Here is a tiny trained network, its code and every weight. The questions are about switching its units off for an input and a target symbol, where a switched-off unit gives its printed mean instead of its output.

import numpy as np


def w(rows, s, z=0):
    codes = np.array(rows[::2]) - 128.0
    scale = np.full(codes.shape[1], s)
    scale[-1] = z or s
    return codes * scale


def f(y):
    return y / 2 * (1 + np.tanh(0.7978845608 * (y + 0.044715 * y**3)))


def softmax(a):
    e = np.exp(a - a.max(-1, keepdims=True))
    return e / e.sum(-1, keepdims=True)


def log_softmax(a):
    a = a - a.max(-1, keepdims=True)
    return a - np.log(np.exp(a).sum(-1, keepdims=True))


def net(x, mask):
    ids = ['ΔΞΨαβγεζημτ'.index(c) for c in x.split()]
    T = len(ids)
    res = E[ids] + P[:T]
    r = res
    for j in range(2):
        rows = slice(4 * j, 4 * j + 4)
        q, k, v = (r @ M[0][rows].T for M in (Q, K, V))
        z = softmax(np.where(np.tri(T) > 0, q @ k.T / 4**0.5, -1e9)) @ v
        o = O[0][rows]
        res = res + np.where(mask[j], z, o[:, -1]) @ o[:, :-1]
    y = f(res @ A[0][:, :-1].T + A[0][:, -1])
    res = res + np.where(mask[2:6], y, B[0][:, -1]) @ B[0][:, :-1]
    return log_softmax(res[-1] @ U[:, :-1].T + U[:, -1])


Q, K, V, O, A, B = {}, {}, {}, {}, {}, {}
E = w([
[110,86,138,75,140,105,90,146],'Δ',
[138,64,175,115,63,133,84,137],'Ξ',
[158,103,240,62,92,91,79,128],'Ψ',
[203,130,157,176,90,37,34,170],'α',
[131,71,96,109,104,169,164,72],'β',
[181,216,147,80,139,30,93,105],'γ',
[93,125,87,170,241,123,119,220],'ε',
[145,151,146,121,47,52,105,48],'ζ',
[227,183,119,191,98,112,171,122],'η',
[136,186,134,47,90,147,195,8],'μ',
[114,203,100,16,213,90,194,89],'τ',
],0.015)
P = w([
[137,54,78,138,132,95,201,126],'0',
[126,134,61,21,91,107,88,79],'1',
[175,93,133,120,194,199,89,175],'2',
[83,143,175,138,105,105,136,128],'3',
[69,139,215,162,158,170,39,18],'4',
[177,97,93,117,164,191,98,133],'5',
[104,202,171,165,75,112,131,158],'6',
[118,181,13,114,44,91,44,3],'7',
[139,50,71,174,198,207,154,146],'8',
[112,169,200,172,102,92,146,167],'9',
],0.016)
Q[0] = w([
[86,103,126,140,135,94,135,36],'head 1',
[255,74,74,48,111,134,82,108],'head 1',
[189,70,118,123,44,110,127,129],'head 1',
[195,68,149,216,160,195,45,74],'head 1',
[212,130,68,125,214,121,130,30],'head 2',
[244,40,104,93,98,164,69,126],'head 2',
[100,128,43,34,9,37,116,143],'head 2',
[65,114,199,218,140,170,44,60],'head 2',
],0.0076)
K[0] = w([
[206,66,65,121,123,156,42,78],'head 1',
[48,210,162,184,197,152,138,71],'head 1',
[92,121,180,170,82,140,81,96],'head 1',
[41,243,44,154,13,146,129,171],'head 1',
[113,184,98,99,151,205,154,56],'head 2',
[98,203,161,233,127,127,179,79],'head 2',
[103,19,218,184,241,72,60,41],'head 2',
[97,133,10,81,62,150,2,104],'head 2',
],0.007)
V[0] = w([
[77,126,90,128,232,99,140,169],'head 1',
[77,87,94,152,103,100,147,80],'head 1',
[112,152,141,76,114,113,55,59],'head 1',
[130,177,116,68,97,116,137,89],'head 1',
[28,99,51,165,76,226,139,137],'head 2',
[118,99,102,177,154,89,85,235],'head 2',
[213,155,96,217,132,146,95,130],'head 2',
[104,6,145,127,69,144,97,151],'head 2',
],0.012)
O[0] = w([
[125,24,135,70,72,125,150,63,56],'head 1',
[90,171,62,172,165,75,88,39,131],'head 1',
[170,113,193,146,239,126,162,112,212],'head 1',
[165,177,106,2,174,89,153,84,167],'head 1',
[144,169,73,128,172,117,13,162,8],'head 2',
[172,160,208,218,149,156,134,109,118],'head 2',
[97,170,242,99,190,174,148,169,164],'head 2',
[52,113,76,198,227,88,99,149,144],'head 2',
],0.0091,0.014)
A[0] = w([
[99,151,107,127,95,94,96,15,1],'neuron 1',
[174,169,122,98,145,200,91,93,111],'neuron 2',
[63,193,155,137,78,53,201,126,229],'neuron 3',
[153,86,156,89,158,255,87,178,185],'neuron 4',
],0.0085,0.0038)
B[0] = w([
[145,57,146,147,114,118,111,249,168],'neuron 1',
[134,231,102,34,112,153,95,176,164],'neuron 2',
[82,116,94,152,101,98,100,93,254],'neuron 3',
[77,37,115,138,129,177,124,109,184],'neuron 4',
],0.014,0.013)
U = w([
[101,118,119,114,136,119,126,152,64],'Δ',
[126,133,190,133,87,89,194,254,1],'Ξ',
[88,108,118,126,134,148,66,159,64],'Ψ',
[173,73,133,173,161,154,145,191,40],'α',
[108,114,77,156,173,180,68,100,121],'β',
[137,102,140,110,138,123,180,191,79],'γ',
[66,66,77,168,102,128,137,104,206],'ε',
[94,147,132,134,165,121,143,83,197],'ζ',
[131,149,125,142,80,232,78,190,238],'η',
[94,164,107,97,95,164,66,108,186],'μ',
[150,111,112,106,88,148,132,90,168],'τ',
],0.0088,0.006)

Each question gives the input, a string of symbols that net reads in full, and the target symbol t.
The units are the heads (4 rows each of Q, K, V and O) and the neurons (one row each of A and B). Each row of codes is followed by its name. A weight is (code - 128) times the scale printed after its matrix; where a second scale follows, it is the last column's (O, A, B and U).
mask holds one flag per unit, heads first, then neurons. A switched-off unit (its flag False) gives its mean, the last column of its rows in O or B, instead of its output. The means were averaged over made-up inputs and are rounded, as every weight is.
A unit's drop is (log p(t) with every unit on - log p(t) with that unit switched off) / (log p(t) with every unit on - log p(t) with every unit switched off).
The circuit of an input: a set's keep is (log p(t) with only the set's units on - log p(t) with every unit switched off) / (log p(t) with every unit on - log p(t) with every unit switched off). Starting from all 6 units, units are removed one at a time, each time the one whose removal leaves the highest keep (on an exact tie, the one counted first), for as long as the keep stays at least 0.8.
circuit, biggest first: the units of the circuit, biggest drop first
k most important neurons: the k neurons with the biggest drops, biggest first
which heads matter: for each layer, one digit per head in row order, 1 if its drop is at least 0.15 and else 0, layers parted by /
input α τ η Ξ Ψ μ ε, target ε: circuit, biggest first -> (head 1; neuron 3)
input α α Ψ ζ, target ε: which heads matter -> 01
input α Ψ η Ψ μ, target ε: which heads matter -> 01
input Δ α α ζ ζ γ η Ξ α τ, target ε: which heads matter -> 10
input α Δ α α α μ, target μ: which heads matter -> 01
input γ γ γ α α Ξ α α, target ζ: which heads matter -> 11
input α α α η γ α τ Ψ Ψ, target τ: 2 most important neurons -> (neuron 1; neuron 4)
input η Ξ β α α Ψ ε η, target ζ: which heads matter -> 11
input α α Ψ α α β ζ η Ψ, target η: 3 most important neurons -> (neuron 2; neuron 3; neuron 4)
input α α Ψ, target α: circuit, biggest first -> (neuron 3; head 2; neuron 4)
input α ε Ψ γ Ψ α ε β Ψ, target ε: which heads matter -> 10
input α ε τ, target τ: which heads matter -> 11
input η β η α β α Ψ, target ε: circuit, biggest first -> (neuron 3; neuron 2)
input η γ γ, target η: circuit, biggest first -> (head 2; neuron 2)
input α α μ ε ε γ α β Ψ Ξ, target ε: circuit, biggest first -> (neuron 3; neuron 2)
input ε β Δ γ, target ε: circuit, biggest first -> (head 1)
input τ τ α α α β Ψ Ξ γ μ, target ε: which heads matter -> 10
input Ψ α ζ α η τ α η, target μ: most important neuron -> (neuron 2)
input α η α Ψ α, target μ: circuit, biggest first -> (head 2; neuron 2; head 1)
input η Ψ α γ β, target ε: circuit, biggest first -> (head 2)
input α Ψ α, target α: circuit, biggest first -> (head 2; neuron 3; neuron 4)
input β β α μ η, target Ψ: 2 most important neurons -> (neuron 1; neuron 2)
input α Ψ α Ξ η ζ, target η: circuit, biggest first -> (head 2; head 1; neuron 2)
input η α α, target η: circuit, biggest first -> (head 2; head 1)
input β Ψ Ψ, target β: which heads matter -> 01
input Ψ Ψ Ψ τ α Ψ τ η, target ζ: which heads matter -> 11
